Table B holds the same points as the rows below and some others, measured another way and shuffled. Each row below is followed by which row of B it is.
B, 72 rows:
[[ 359  456  336 -247  -38  -98 -154  779 -136 -178  -11 -200  241 -302
   295    3 -161 -306  319   -5  591  217  126   60 -149  385  129 -365
    15  -59  215 -146  239 -355  465  -74 -375]
 [ 294   91 -111  -74   39 -163   42  -61 -275  165   51 -191 -234  208
   496  -78   18 -162  271 -714  171 -250  -45  271 -451  415 -125 -150
  -111   -8  248  -87   71 -253  -19  297  404]
 [-195   82  -64 -271  -91 -237  299  109  118  179   26  150   21 -129
    14  229   -1  -59   -2 -141 -298 -155   37   69  144  119 -267   64
    45  289  167 -127  -22 -232 -190  -97  -20]
 [ -29 -401 -351   41  117 -263  239 -256  155  425  144  155 -128  -32
  -207  229  333   71 -167 -542 -384 -534 -168  119  -52  -62 -182  247
  -154  329  262  -47   95   -8 -381   36  138]
 [ -77  262 -339 -148 -151 -640   47 -279 -355  129  285  120   11 -461
   158  290  287  196  102  -31 -153 -386  234  267  126  263 -182  132
  -129  259  171 -202  -77 -289 -139   23   48]
 [ -52  411  109 -450  -65   38   21   35    8 -115 -134   62  110   71
   336 -118 -228 -284  168   81   -3  153  149  132   60  385 -189 -141
    76  233   -6 -191 -288 -210  102  -81  225]
 [ 356  167  -24  -25  100 -134 -315  443   36  -94  109  -51  334 -262
   -43  -16  143 -221   69  119  409   28  117   17   38  146  334  -58
  -141   22  273 -101   77  -48  372  -78 -360]
 [ 315  -52   76 -253  -83   26 -233  196   36  234   21   46    2 -186
  -153   16   53 -221   27 -242  109 -338 -197   -1 -250  274  -59  -92
   -10  253  122  -40  265   -6   55 -227 -337]
 [ -21  107  268 -226  226  256  -78  164   71  -90 -358  -74  109  -46
   -44 -177 -135  -77 -220  345  -50  156  169  -37  -20 -164   55 -209
   -65  336 -148 -113   96  -87   45 -199  -31]
 [  39   83  196 -117  141  161 -126   91 -110  187 -281  -15  -27  273
   -87  -86  166   90 -148  183    8    2   40  131 -111   66   82 -193
   -67  -45   43 -127 -104   47 -279   77  227]
 [ 158  155   54 -141    8  -38 -164  -46 -279  230  -94  -14 -102  164
    71  -27  204   58   39  -64   74 -193    6  223 -216  303  -18 -156
   -71  -37  114 -133  -82  -40 -227  129  239]
 [ -54  326 -305 -291 -371 -356  -39  263 -122  226  166   28  -59    8
   152  115  -72 -200   47  -79 -220 -252  146  -16   73  294  -99  119
   101   42  294  -67  -17 -182  -90    4 -251]
 [ 305  211  -26  -61 -140 -221 -332  758   20  140  178   17  286 -176
  -244  166  223 -178   34  176  339  -68   36  -50  103  229  336  -20
   -10 -221  440  -67  112    6  164  -62 -623]
 [ 360   53  -11  112  332 -106 -361   18 -141  -85   43  -44  293 -263
   -90  -46  404   71  -12  202  426  -47  139  198  -36   68  356  -92
  -317   61  147 -169  -25   29  206   28   13]
 [-163 -363 -194   46  303  136  147  -84  291  238 -230  -20 -105  244
  -243  -92   45   -7 -480  -84 -518 -192   38 -121   -5 -489   34  152
  -152  369   52    3  129   84 -315  -30  109]
 [ -40 -277  157 -191  299  430  -22 -142  234  146 -419  -22 -103  144
  -221 -242 -103  -85 -408   28 -344 -126  -58  -94 -191 -322  -68  -96
   -94  533 -215  -27  192   84 -186 -236   92]
 [ 152 -154   -3  -28  227  -31  205  -74 -117  154 -117 -224 -268   45
   298  -74  -53  -65    6 -633  -56 -252  -38  129 -448  -14 -161 -143
  -154  282   73  -49  345 -269  -85  123  273]
 [   4 -311    1   12  399  337  -93 -436  -32  233 -399  -94 -252  362
  -130 -295  133  132 -428  -32 -336 -232    7   58 -310 -325   19  -73
  -230  334 -172  -41   61  152 -388   48  452]
 [ 272 -198 -151  158  186   -8 -176  364   65  234  -16 -161  -16  139
  -180  -50  182 -103 -211 -198   65 -212  -20  -75 -190 -165  305   17
  -171  -36  314   22  290   65  -39   91 -223]
 [ 277  412 -205 -133  -91 -272 -481  232 -210 -136  177  -55  286 -311
    84  -73  106 -173   63  356  291  -50  301   28  102  230  304   13
  -126   59  188 -129  -42  -68  357  -73 -357]
 [ 262  228 -112  -71  194 -129 -438 -268 -190 -162   73   70  316 -272
    11 -118  323   10   37  358  301  -56  222  234   82  223  237  -20
  -261  198   26 -215 -274   45  228  -45  127]
 [-407 -217  198 -320  159  254  234 -216  263  258 -413  222  -77   -9
  -402   42    1  158 -476  287 -675 -149  -17  -44  128 -339 -298   -6
     9  614 -252 -105   25   26 -514 -326  100]
 [-158   -8  -42 -252    5  108   -1 -302 -123  289 -263   22 -266  255
    -4 -114  -11   61 -254   -1 -458 -268   48   61 -154  -21 -204  -30
   -27  300 -107  -79  -30  -13 -429  -16  275]
 [ 298  -32  263  -95  338  290 -153  379  129 -142 -271 -246  116  -97
    52 -263 -193 -279 -105  -28  245  122   58  -91 -264 -163  197 -263
  -141  300  -23  -44  380 -111  341 -161 -199]
 [-200   34 -403 -195 -126 -163   28 -155  -28  238  -32  -19 -203  108
    52  -59 -109  -88 -279  -47 -587 -338  185  -97   15 -142 -133  210
   -22  356   59  -19   61  -82 -258  -35  -38]
 [ -98 -233  -32  -62   64  119  206  314  211  402 -215  -53 -214  390
  -164   20  -26  -88 -298 -288 -385 -185 -100 -113 -138 -211  -48   12
    17   72  206   27  214   -6 -396   53  -19]
 [  85 -457 -310  300  414    4  -74 -111   76  246 -100 -156 -118   65
  -301  -95  282  138 -505 -113 -296 -349   72  -83 -156 -590  275  156
  -337  280  118   34  340  120 -225   64  -15]
 [ 309  316  272 -103  288   20 -244  321  -99 -324 -113 -152  349 -305
   176 -137   33 -130  128  277  536  277  235  134  -40  132  267 -298
  -182  113   38 -191   43 -193  447  -69  -59]
 [  68 -506 -241  144  264  212  -18  -26  238  438 -190  -78 -246  494
  -302 -149  155  -61 -453 -367 -392 -368 -165 -112 -252 -367  124  138
  -163  143  186   79  205  232 -394  104  100]
 [ -86  203  203 -372 -140 -135  144  265 -100  150 -112   20  -58 -291
    51  161 -112  -12    7   -7 -152 -134   60   33  -59  133 -258 -169
    82  307   10 -121  242 -323 -112 -197 -218]
 [  -2 -338   -1   14  348  152   52 -367  -56  255 -285  -74 -251   79
  -133 -117  150  186 -357 -178 -337 -328  -23   75 -300 -317  -78  -62
  -228  427 -132  -56  242    3 -356  -11  301]
 [ 188  -92   60  139  532 -103   47  239  336 -286   57   45  551 -437
  -141   86  285  -64  -19  137  365  220  130  129  256 -164  309  -13
  -304  271  209 -191  -34  -88  382 -106  -40]
 [-345   41 -165 -182  -94 -518  356   15   33  221  151  246   96 -529
  -198  471  233  233 -132   91 -448 -298  146   89  357  -69 -260  188
   -32  411  160 -166   53 -280 -310 -185 -197]
 [ 108  218  139 -232   71  -25   15  197  -77  -54 -112 -110   40  -97
   254  -59 -121 -167   98  -94  124   33  114  103 -140  173  -54 -204
   -43  200   56 -127  102 -261  138  -34   33]
 [-154 -165 -267 -251  -24  188   13    0  399  233 -158   86  -77  306
  -172 -164 -207 -328 -363  -76 -577 -206  -12 -225   54 -194  -82  216
    39  416   57   29    8  120 -182 -184 -110]
 [ 137  366   30 -179   78   19 -115  311  255 -114   38  217  483  359
    99  -21  183 -339  269  174  397  371   58  246  333  557  199  -36
     6 -293  392 -230 -734   84  154  150  324]
 [-210 -132 -111 -228   -8  176  -43 -237   61  368 -272  101 -224  302
  -243  -99   29   33 -418  111 -597 -310    5  -60  -44 -166 -136   85
    -2  332  -83  -34  -36  137 -498 -103  115]
 [ 218  102  165 -151   78  -36   90  239 -147  107  -97 -178 -127   45
   310  -21  -64 -143  182 -455  195  -83  -44  164 -367  266 -116 -264
   -40   57  160  -91  223 -286   15  106  138]
 [ -88  231  -21 -279 -219  -56   63  626  130  179  -76  -33    3  158
    19   60 -213 -280  -76   20 -186    5   90 -160   77   81  -12  -10
   159   -8  266  -32  100 -155  -73  -65 -346]
 [ -47  -29 -213 -257  -58 -155  259 -225  241  249  142  288   33  216
   107  142  128 -230  185 -516 -188 -228 -182  250   74  472 -328  146
    25  185  286 -144 -397  -47 -214   66  419]
 [  24  341  138 -251 -143 -163 -133  694  173   31   74  201  440 -244
  -273  247  152 -139   36  457  196  146   99   -3  391  253  169  -29
    84  -82  317 -163 -153  -45   96 -195 -493]
 [  90  636   13 -391 -283 -390 -319   99 -319  -56  194  208  318 -421
    95  175  211  -10  276  463  264  -38  240  255  257  633  -18  -77
    13   33  141 -267 -344 -176  128 -124 -160]
 [  40 -462  183 -127  447  340  188 -236  364   86 -302   32  -30  -96
  -182 -128  -32 -103 -261 -308 -231 -172 -184   11 -232 -274 -183  -86
  -171  698 -170  -55  268  -12  -64 -264  177]
 [ 290  104  334  -17  406 -134  -59   17  -41 -173   29  144  456 -473
   -61  169  486  141  236  135  605  126   16  428   76  317  120 -255
  -256  122  116 -301 -194 -126  202  -42  238]
 [ 340  154  148   14   82   63 -281  815  118   91  -43  -74  270  210
  -161   -5  168 -233   20  122  454  170   -3  -16   -1  188  425 -157
   -30 -376  424  -69   -7   78  134   91 -298]
 [-305  273 -276 -398 -223 -106  200   -2  234  133   -3  207   36  379
   182    5 -181 -324    9  -47 -445   -1  112   33  302  294 -245  191
   157  146  208 -116 -484  -80 -205   20  242]
 [ -45  -85 -102   42  170 -241  242   49   59  222   46   84   44   51
   -51  223  319  110  -31 -227  -82 -146   -6  207   70   55  -33   46
  -128   23  306 -136 -109 -103 -281  157  251]
 [ -78 -330 -224  -14   65  -63  191  -21  200  460  -27   99 -171  232
  -237  128  196   -1 -254 -382 -423 -401 -155    9  -69 -107 -109  166
   -60  178  248   -4   86   59 -444   44   75]
 [-209 -152  118 -124   42  -27  316  358  241  381 -149  146  -20   88
  -334  273  158   90 -230  -43 -326 -125  -94    5  121 -110 -124   -5
    45   88  220  -77   82  -55 -453  -60  -79]
 [ -99 -400  -61   50  254   93  291  156  267  350 -203  -62 -182  248
  -206   40   57   -4 -350 -343 -401 -214 -102  -82 -137 -371  -43   53
   -97  230  159   14  276  -14 -371   36   58]
 [ -45  -34 -128  -63  183   40  -45  106  275   58  -76  103  212  124
  -196  -36  129 -118 -213  187 -138   23   86  -10  217 -100  150  106
   -97  159  165  -96 -194   95  -66  -47   24]
 [ 287  402  167 -144   83  -36 -451  194 -266 -112  -60  -26  280 -146
    28  -91  216   -9   94  459  449  112  209  187    9  315  280 -223
  -133  -71   81 -206 -170  -23  192  -10  -39]
 [ 447  266   59 -125  177 -178 -286  196 -111 -332  129 -140  342 -592
   260  -95   -7 -264  252  -14  556   34  180  123 -113  242  179 -178
  -214  322   88 -160  195 -266  644 -165 -256]
 [-101   13  129 -334  -93   51  205  237  281  294  -88  237   48  168
  -142  166   22 -179   14 -172 -186  -85 -179   73   84  282 -249  -33
   139  124  197 -105 -157  -38 -272 -107   39]
 [  13 -495  154  -46  424  415  -38 -405  211  304 -380  117 -110  170
  -441 -144  251  130 -436  -38 -315 -284 -203   67 -211 -281  -59  -62
  -204  472 -180  -56   66  245 -408 -156  313]
 [ 280  547  -99 -185  -31 -405 -382 -158 -392 -189  241  104  350 -378
   263   46  333    0  355  289  482  -30  277  389  132  621  117  -80
  -177   22  159 -296 -406 -152  284   50  152]
 [-246  137    9 -358 -160   -6  154  118   79  269 -163  130  -89  186
   -46   78  -85  -74 -133   46 -407 -111   37   -4   93  105 -235    3
   132  182   73  -92  -95  -96 -348  -82   30]
 [  12  204  320 -473 -151  201  116  469  154  150 -236   15  -49  193
   136  -29 -319 -364  112 -210  -17   61 -121  -15 -157  345 -249 -247
   206  125   95  -79   67 -192  -40 -137  -74]
 [ 386  -57 -149   66  194  -48 -302  348  189  -22  117  -50  290 -111
  -136  -73  177 -284  -36  -52  311  -67   17  -27   -7   32  363   46
  -190   67  307  -49   92   78  323  -45 -297]
 [-144  339 -251 -358 -410 -162  -58  344   30  297   38  108  -47  325
    37   57 -106 -268  -32   57 -315 -130   95  -73  162  313  -81  132
   193  -87  306  -58 -220  -35 -234   17 -183]
 [ 236  405  291 -262  -15 -118 -145  308 -178  -44    3   49  238 -183
   147   94  146  -82  304  105  464  106   55  270  -18  540   14 -282
   -14  -70  172 -227 -157 -193  146   -7   31]
 [ 118 -482 -284  176  282  176 -133  -33  206  385 -148  -86 -170  355
  -354 -153  204  -39 -486 -233 -333 -374  -98 -135 -209 -410  216  160
  -215  181  170   71  235  257 -299   54  -10]
 [ 212  -72   74   47  327  -17 -172  330  148 -121  -49  -78  313 -442
  -241   -1  145  -47 -191  237  202   17  138  -55   51 -273  302  -62
  -234  314   86  -93  295  -57  282 -219 -384]
 [ -71  280  -44 -381 -338   60 -243  -73 -317  452 -197   64 -317  502
    21  -93   30    1 -113   99 -328 -292   15   82 -172  372 -166  -70
   129  -91   52  -76 -208   69 -528   92  176]
 [ 352  302 -198  -80    3 -305 -252  430   88 -185  298   -3  426 -281
   156   26   89 -378  260  -19  460   60  151   67  152  352  274   42
  -115    4  400 -137  -98 -127  523  -27 -306]
 [  65  559  300 -333    0  -78 -135  289 -138 -195  -84   80  347 -180
   170   36   56  -70  229  444  360  295  229  236  189  440   44 -260
     4  -11   77 -269 -313 -204  177  -66   66]
 [ 442  470  139 -287  -80  -29 -330  294 -144  -89   80   12  249   96
   336 -109   49 -374  462 -109  640  121    0  277 -132  799   92 -247
     1 -204  281 -194 -321  -95  339   96  126]
 [-300 -205   91 -190  276  245  232 -403  171  213 -378  153 -111  262
  -168  -67   85  134 -348   68 -517 -104   -5  111   24 -205 -232  -16
   -87  434 -158 -131 -185   43 -500  -59  511]
 [-187 -314  -33  -85  299  455  236  -81  505  310 -382  118  -97  906
  -149 -201   11 -212 -318 -226 -434   52 -171   19    3 -114  -57   66
     0   53  143  -33 -388  252 -482  158  620]
 [ -56 -110 -177  -61    8  -63  194  189  101  336  -70  -59 -192  310
    19   39   -9 -114 -149 -378 -303 -222  -33  -23 -122  -45  -79   59
   -10   57  268  -11  119  -86 -299  126   73]
 [  42  203   90 -273   82  327 -339  -63  -24   30 -321    6   46  366
   -14 -324  -35 -148 -177  377  -53   78  126   32  -43  111  104 -127
   -29  107  -91 -116 -279  146  -88  -45  215]
 [ 425  -63  172  256  546 -168  -56  324    5 -212   63 -137  398 -450
   -14   89  390   55  115  -65  650  125   91  233  -58  -38  375 -192
  -371   53  265 -183  185 -173  375   61  -12]]
Rows of B count from 0, top down.

[-160  -56 -244  -68  -88 -223  235   65  -13 -372  100   87  -15  106
 -173   56 -333 -107  150  -88  411 -405  263   29   -8   82 -128  210
    6 -296  -73  425 -344] : 45
[ 435  597   45  285  353  153 -247 -200 -155  152  143   -5  482  185
  308  156 -227 -442  -27  622    4  261  368 -462 -163 -131  321 -238
  356  335   59  163  624] : 57
[ -83  -97 -156  -87 -125   41  -99    4   84  107 -158  248  -58   81
  -41  217  -65  139  -53  -63   48   82  -48  314 -105   47 -151   45
 -182 -128 -224   -6   -3] : 60
[ 220  200   37    2   31   87   98 -115  -99  109  144 -114   48   68
   42   95 -284   63 -212   27 -192   24   47 -222 -198  -19  301 -111
  -81   69   31  117  -32] : 13
[ 140   80  161   93  294  157 -119 -267 -233    1  150  -31  217  101
  157   52  -74 -214 -194  210 -240   -8  -28 -208 -196 -111   53 -180
  -56  186 -130   16   45] : 62
[ 319  238  130  160   61   76   -7 -144 -114  -12  214 -191  275  -56
   63  119 -223 -101 -183  227   -8 -111  -20 -242 -191   59  242 -180
  104   32  -59  250   43] : 6
[ 161  365   60   61 -193   57  120 -319  230  316   31  167  -44 -302
  160  -71    4    7 -202   27 -138  111 -501  274  -14   77   86  130
  247 -170  324  -80  321] : 34
[ 327  212   -3  362  139  175 -306   73 -231  108  107  188  213  125
  133  386 -147 -111 -176  352  170  151  248 -217 -150 -115 -111   -3
    3  210 -140  210  210] : 52
[ 373  435  230  219  208   12  231 -137 -214   59  506 -266  237   72
  -10  -19 -454 -233  -22  319  -29  -56  174 -522 -183  -89  573 -291
  280  145  285  218   96] : 59
[-279   14 -208 -353 -290 -122  132 -249  421  201 -346  222 -108 -108
  -32  -60    4  233  -27 -239 -159  123 -359  630  -45  184  -10   85
  -61 -364  -61 -185  172] : 9
[  -7  146 -176 -186  -18   17 -111 -225  175   44 -247   67  199   45
  136   69  -61  -78  -37   88  -76   73    3  176 -120  117   64  -68
   13  -94 -224   43  256] : 8
[ 157  142 -200  107 -217   25  -47  227   73  116   28  201   -8   88
 -102  333 -280   64   84  112  422   48  198  114  -78   87   27   56
   62 -143  -48  258   81] : 66
[-128   -6 -104 -179 -177  -43   91  -79  190  248 -137  175 -109   25
 -106   90 -130  253  -43 -143 -117  177 -161  370 -123   62   70  -26
 -141 -175  -59 -150   77] : 51
[ 358  459  -29  173  163  224 -303 -214  -11  198  -13  106  343   66
  331  171  -68 -334  -77  469   13  226  102 -148 -124  -21  148 -125
  276  181  -14  103  555] : 23
[ 410  532  198  174   51  -38   95 -372   39   10  198 -338  460 -269
  166  -44 -196 -158 -251  324 -145  -99 -169 -270 -172  144  424 -214
  359  -18   84  262  308] : 18
[ -39   62  -34  -39 -242   55 -226 -345  340  321 -411  303   84 -352
  188  122  298  261 -370  -43 -263  245 -635  671  -79  171 -323  132
  -72 -217 -242 -225  394] : 29
[ 151  166 -217 -232 -327   55  107   81  255  161  -59  -80  -13   64
 -109  171 -332  119  120  -27  187   -6   42  153 -145  257  434 -173
   59 -251  -46  190   42] : 70
[   4   77  -22  -57    0   17   40 -176   40   67   11   71   55   25
   22   29 -119  -35  -61   30  -75    3  -99  114 -112   20   62  -48
   -6  -74  -38    5   56] : 56
[  82  196  120   25   22  -16  141 -335   30   65  108  -27   93 -159
   88  -84  -83  -33 -219   23 -226  -47 -298   37 -106   22  107  -11
   81  -72  106   12   76] : 26
[-263   34    1 -199 -184 -121  176 -414  360  166 -136  222  -64 -247
   -1 -211  109   25  -13 -137 -175    8 -615  642    6  131  -81   71
  129 -365   99 -244  187] : 44
[-106 -149 -144  -62 -174    3  -50  143   92  110  -61  223  -70  129
 -196  265 -156  137  116  -30  248   42   21  352 -119   76  -72  -53
 -135 -194 -225   29  -58] : 22
[ 286  305  -99  351  216  151 -308   55 -221   43  107  279  240  215
  197  333 -177 -322  -18  452  293  148  415 -268  -84 -165 -130   59
  148  226  -54  251  321] : 16
[ 310  285    5   98 -295   62  101 -182  141   76   54  -22   11 -368
  132   78  -72  112 -356  -38    9 -159 -397   97  -63  199   27  203
  121 -223  121  268    6] : 64
[-244  -98 -264 -266   19  -17  372   41 -101 -157  208  236 -407  387
 -121 -103 -411 -199  259 -251  171 -236  294  -38   14 -137   59  221
 -107 -136  277  139 -445] : 35
[  67  146 -128   39  -42  244 -305 -226  105  321 -268  471  -52  -48
  327  166  186  -32 -255   80 -148  306 -267  340  -33  -60 -330  244
  -51   33  -42 -165  382] : 42
[  95   -2  -85   29  111  114 -249   43  -87  -41    7   41  268  246
  -18  282 -184 -203  120  287  232  -10  264  -34 -178   37   51 -252
   -4   35 -365  185   85] : 15
[ -15  -78  -20 -206  134  134  -94 -224  -70   -9  -88  -76  133  167
   77   67  -99  -48 -130    7 -272  -23   -4   -5 -224   27  117 -221
 -225   33 -317  -14  -70] : 21
[  91  298   71   -1  542  267  116 -469 -421   95  254  226 -175  327
  460 -244 -155 -422 -295   35 -618  145  120 -527  -72 -476   64  208
  -97  460  477 -169   33] : 31
[  56  -86  182  468  197 -123 -342  106 -206  -49  141   99  507   55
 -219  440  -92  -32   18  467  351   58  179   48 -216  -40 -256 -310
   21   57 -538  146  187] : 7
[ 239  200  176  233  261 -128   79  -65 -252 -304  411 -365  507  101
 -128   93 -422 -313   77  408  232 -309  335 -469 -217   29  342 -381
  230   42 -166  438  -60] : 61
[ 585  636  -67 -142  184  270  121 -248 -159   65  158 -425  205  210
  359   -3 -489 -219 -256  191 -377   21  380 -796 -251    2  819 -214
   82  289  210  334  133] : 67
[  64  215  155  169  307  -19   -2 -270 -151  -16  255   39  284   97
   69  -46 -155 -373   49  335  -20  -11   48 -157 -108 -129  104 -179
  231  103   61   34  213] : 38
[ -94 -222  191  -73  242   50   80 -210 -239 -135  246 -129   87  161
 -107  -38 -159 -145  -35    5 -187 -216  -83  -74 -212  -73   88 -280
 -176   28 -201  -20 -318] : 40
[ 300  231   66  142 -132   97   77  -52  -10  140  210  -40   38 -116
    5  132 -212   28 -165   91   64  -54 -154  -51 -125   68  195  -43
  102  -77  111  183   16] : 24
